Below are the code and all the weights of a small trained network. Each question names an input and a class and asks about switching units off, where a switched-off unit gives its printed mean instead of its output.

import numpy as np


def w(rows, s, z=0):
    codes = np.array(rows[::2]) - 128.0
    scale = np.full(codes.shape[1], s)
    scale[-1] = z or s
    return codes * scale


def f(y):
    return y / 2 * (1 + np.tanh(0.7978845608 * (y + 0.044715 * y**3)))


def log_softmax(a):
    a = a - a.max(-1, keepdims=True)
    return a - np.log(np.exp(a).sum(-1, keepdims=True))


def net(x, mask):
    res = np.array(x, float).reshape(1, 5) / 4 @ E
    y = f(res @ A[0][:, :-1].T + A[0][:, -1])
    res = res + np.where(mask, y, B[0][:, -1]) @ B[0][:, :-1]
    return log_softmax(res[-1] @ U[:, :-1].T + U[:, -1])


A, B = {}, {}
E = w([
[68,216,58,37,114,197,81,159,207],'x0',
[176,205,179,117,122,113,162,8,222],'x1',
[87,117,110,71,158,33,94,193,129],'x2',
[253,119,29,68,126,204,109,216,143],'x3',
[129,100,126,114,25,179,113,105,130],'x4',
],0.0068)
A[0] = w([
[112,102,211,199,115,83,180,84,86,160],'n0',
[174,158,205,116,136,142,211,45,210,193],'n1',
[122,71,223,237,134,101,191,86,66,216],'n2',
[154,88,184,181,56,80,170,51,83,232],'n3',
[159,119,2,27,64,217,98,165,185,253],'n4',
[17,184,150,112,147,86,108,118,176,205],'n5',
[166,114,89,150,196,50,102,166,123,154],'n6',
],0.0074,0.0025)
B[0] = w([
[71,109,177,178,52,143,135,133,194,187],'n0',
[207,220,177,114,91,106,168,58,191,200],'n1',
[97,61,138,172,103,110,193,157,196,212],'n2',
[120,128,110,198,2,110,165,142,195,196],'n3',
[148,122,61,85,88,177,68,117,55,247],'n4',
[37,139,165,130,181,69,96,36,61,184],'n5',
[175,136,126,127,168,85,175,127,87,166],'n6',
],0.0095,0.011)
U = w([
[184,70,118,98,254,71,194,229,99,250],'0',
[154,135,152,157,164,192,207,115,186,54],'1',
[155,84,85,85,92,220,68,163,86,248],'2',
[62,135,165,111,208,61,89,79,100,86],'3',
[102,35,157,183,61,109,198,135,184,99],'4',
[194,206,163,95,117,109,161,80,168,13],'5',
],0.0089,0.0015)

Each question gives the input, the list of numbers given to net, and the class t.
The units are the neurons (one row each of A and B). Each row of codes is followed by its name. A weight is (code - 128) times the scale printed after its matrix; where a second scale follows, it is the last column's (A, B and U).
mask holds one flag per neuron, in row order. A switched-off neuron (its flag False) gives its mean, the last column of its row in B, instead of its output. The means were averaged over made-up inputs and are rounded, as every weight is.
A unit's drop is (log p(t) with every unit on - log p(t) with that unit switched off) / (log p(t) with every unit on - log p(t) with every unit switched off).
The circuit of an input: a set's keep is (log p(t) with only the set's units on - log p(t) with every unit switched off) / (log p(t) with every unit on - log p(t) with every unit switched off). Starting from all 7 units, units are removed one at a time, each time the one whose removal leaves the highest keep (on an exact tie, the one counted first), for as long as the keep stays at least 0.8.
circuit, biggest first: the units of the circuit, biggest drop first
top k neurons: the k neurons with the biggest drops, biggest first
drop when u is switched off: that unit's drop, to one decimal
input [-3,-5,-1,6,-3], class 0: circuit, biggest first : (n6; n3)
input [1,-7,7,-3,-1], class 3: top neuron : (n5)
input [4,6,3,-4,-3], class 3: top 2 neurons : (n5; n3)
input [2,-8,5,-6,7], class 3: circuit, biggest first : (n5; n3)
input [7,3,0,1,-4], class 2: top 2 neurons : (n4; n6)
input [3,3,-2,-4,3], class 5: top 2 neurons : (n1; n2)
input [7,7,8,-2,7], class 3: top 2 neurons : (n5; n3)
input [5,-4,5,0,-6], class 3: top 2 neurons : (n5; n2)
input [-5,4,-1,7,-7], class 0: drop when n6 is switched off : 0.4
input [7,1,-6,3,-8], class 2: drop when n4 is switched off : 0.3
input [4,2,-8,6,-5], class 2: drop when n4 is switched off : 0.6
input [0,2,8,3,-6], class 0: drop when n1 is switched off : 0.1
